Below is a small trained network, with its code and all its weights. Each question gives an input and a class and asks what happens when units are switched off, that is, made to give their printed mean instead of their output.

import numpy as np


def w(rows, s, z=0):
    codes = np.array(rows[::2]) - 128.0
    scale = np.full(codes.shape[1], s)
    scale[-1] = z or s
    return codes * scale


def f(y):
    return np.maximum(y, 0)


def log_softmax(a):
    a = a - a.max(-1, keepdims=True)
    return a - np.log(np.exp(a).sum(-1, keepdims=True))


def net(x, mask):
    res = np.array(x, float).reshape(1, 8) / 4 @ E
    y = f(res @ A[0][:, :-1].T + A[0][:, -1])
    res = res + np.where(mask, y, B[0][:, -1]) @ B[0][:, :-1]
    return log_softmax(res[-1] @ U[:, :-1].T + U[:, -1])


A, B = {}, {}
E = w([
[152,111,127,109,131,151,138,121],'x0',
[140,116,145,106,129,153,142,126],'x1',
[221,79,151,111,22,54,78,119],'x2',
[154,109,111,122,134,148,133,118],'x3',
[66,2,83,117,188,67,161,137],'x4',
[49,157,127,114,61,146,193,11],'x5',
[115,135,181,112,112,145,154,141],'x6',
[110,66,205,192,176,186,37,50],'x7',
],0.0089)
A[0] = w([
[170,158,132,119,226,155,107,202,136],'n0',
[16,80,156,102,109,55,112,191,179],'n1',
[134,142,144,94,179,137,83,236,14],'n2',
[168,123,118,140,171,134,98,249,69],'n3',
[68,218,107,158,255,193,165,159,234],'n4',
[187,219,122,139,111,187,119,132,52],'n5',
[97,27,106,128,157,112,192,156,52],'n6',
[73,81,178,160,118,153,100,42,141],'n7',
[69,5,129,97,142,93,182,169,2],'n8',
[193,239,119,125,112,204,93,129,10],'n9',
[189,80,188,126,11,36,110,106,152],'n10',
[161,188,63,98,107,88,238,210,27],'n11',
[56,167,50,124,74,166,217,64,201],'n12',
[114,160,19,28,33,104,200,202,73],'n13',
[145,200,160,98,117,148,95,124,34],'n14',
[116,145,134,142,34,44,67,132,175],'n15',
],0.0077,0.0027)
B[0] = w([
[181,169,154,142,134,149,138,60,193],'n0',
[111,91,66,126,123,141,138,90,187],'n1',
[147,204,172,115,125,137,165,39,176],'n2',
[107,209,153,95,99,32,207,2,194],'n3',
[167,39,112,125,140,164,206,255,246],'n4',
[4,99,70,4,68,175,131,118,188],'n5',
[32,91,83,67,47,161,75,120,181],'n6',
[130,185,176,163,190,146,119,173,205],'n7',
[92,155,60,131,89,76,78,98,186],'n8',
[72,104,87,63,64,137,90,143,198],'n9',
[217,102,98,85,199,104,159,188,240],'n10',
[113,57,166,234,117,223,42,139,215],'n11',
[172,194,148,141,183,58,164,91,220],'n12',
[145,162,226,189,128,149,72,131,234],'n13',
[60,85,55,106,71,119,89,107,166],'n14',
[138,152,104,104,113,142,185,176,200],'n15',
],0.0071,0.011)
U = w([
[73,125,68,56,95,147,63,134,22],'0',
[205,128,104,108,164,151,163,215,185],'1',
[170,210,157,130,151,115,171,34,88],'2',
[158,124,201,197,152,184,1,158,74],'3',
[171,125,128,124,123,151,136,137,255],'4',
],0.0098,0.0039)

Each question gives the input, the list of numbers given to net, and the class t.
The units are the neurons (one row each of A and B). Each row of codes is followed by its name. A weight is (code - 128) times the scale printed after its matrix; where a second scale follows, it is the last column's (A, B and U).
mask holds one flag per neuron, in row order. A switched-off neuron (its flag False) gives its mean, the last column of its row in B, instead of its output. The means were averaged over made-up inputs and are rounded, as every weight is.
A unit's drop is (log p(t) with every unit on - log p(t) with that unit switched off) / (log p(t) with every unit on - log p(t) with every unit switched off).
The circuit of an input: a set's keep is (log p(t) with only the set's units on - log p(t) with every unit switched off) / (log p(t) with every unit on - log p(t) with every unit switched off). Starting from the 12 units with the biggest drops (on a tie, the unit counted first), units are removed one at a time, each time the one whose removal leaves the highest keep (on an exact tie, the one counted first), for as long as the keep stays at least 0.8.
units of the circuit, in order: the units of the circuit, biggest drop first
most important unit: the unit with the biggest drop
k most important neurons: the k neurons with the biggest drops, biggest first
drop of u: that unit's drop, to one decimal
input [-1,0,1,4,7,0,8,-6], class 0: most important unit : n6
input [-6,2,3,-4,1,-4,4,-2], class 2: units of the circuit, in order : (n4; n3)
input [3,-8,-6,3,-7,-8,6,8], class 2: 3 most important neurons : (n3; n0; n2)
input [3,3,-3,2,-7,-6,-2,7], class 0: units of the circuit, in order : (n5; n9)
input [0,-4,4,6,3,-7,8,-2], class 2: units of the circuit, in order : (n3; n4)
input [6,2,0,1,0,5,-3,-1], class 2: units of the circuit, in order : (n4; n12)
input [7,-5,5,3,-2,-2,-1,-7], class 3: units of the circuit, in order : (n11; n13)
input [-1,4,-7,6,-7,5,-8,5], class 0: 3 most important neurons : (n5; n9; n10)
input [-8,2,5,5,1,-6,-7,-2], class 2: units of the circuit, in order : (n3; n4)
input [-7,-2,-2,3,4,-2,0,-3], class 0: 3 most important neurons : (n6; n10; n8)
input [5,-1,2,5,-2,-5,-7,5], class 2: units of the circuit, in order : (n11; n3; n4)
input [-8,3,6,-6,-5,4,-6,5], class 1: 2 most important neurons : (n10; n15)
input [2,-6,-3,-3,6,-5,3,-7], class 3: 3 most important neurons : (n11; n13; n5)
input [0,4,0,-4,-6,2,3,-7], class 3: most important unit : n13
input [3,5,1,-3,0,6,-8,-4], class 2: 2 most important neurons : (n12; n4)
input [-5,1,1,1,4,2,6,-5], class 3: units of the circuit, in order : (n13; n11)
input [-2,0,-7,-6,-7,-4,6,-2], class 0: 4 most important neurons : (n5; n9; n14; n10)
input [-6,-6,2,5,6,-6,6,-7], class 3: 2 most important neurons : (n11; n13)
input [-3,8,2,2,-8,-4,-1,-8], class 0: 3 most important neurons : (n5; n9; n14)
input [8,4,-7,-6,-8,1,2,-1], class 0: 4 most important neurons : (n5; n9; n14; n10)
input [3,4,-7,5,-1,0,7,4], class 1: most important unit : n4
input [3,5,0,3,-8,7,5,-7], class 0: 3 most important neurons : (n5; n9; n14)
input [-3,8,7,-3,4,1,-5,-8], class 3: 2 most important neurons : (n13; n11)
input [-3,-5,-5,-3,-4,-5,2,3], class 1: 2 most important neurons : (n4; n13)
input [3,-3,-2,-1,-3,0,8,-7], class 3: drop of n11 : 0.3
input [-7,-1,-2,1,0,-6,7,-8], class 3: drop of n11 : 0.9
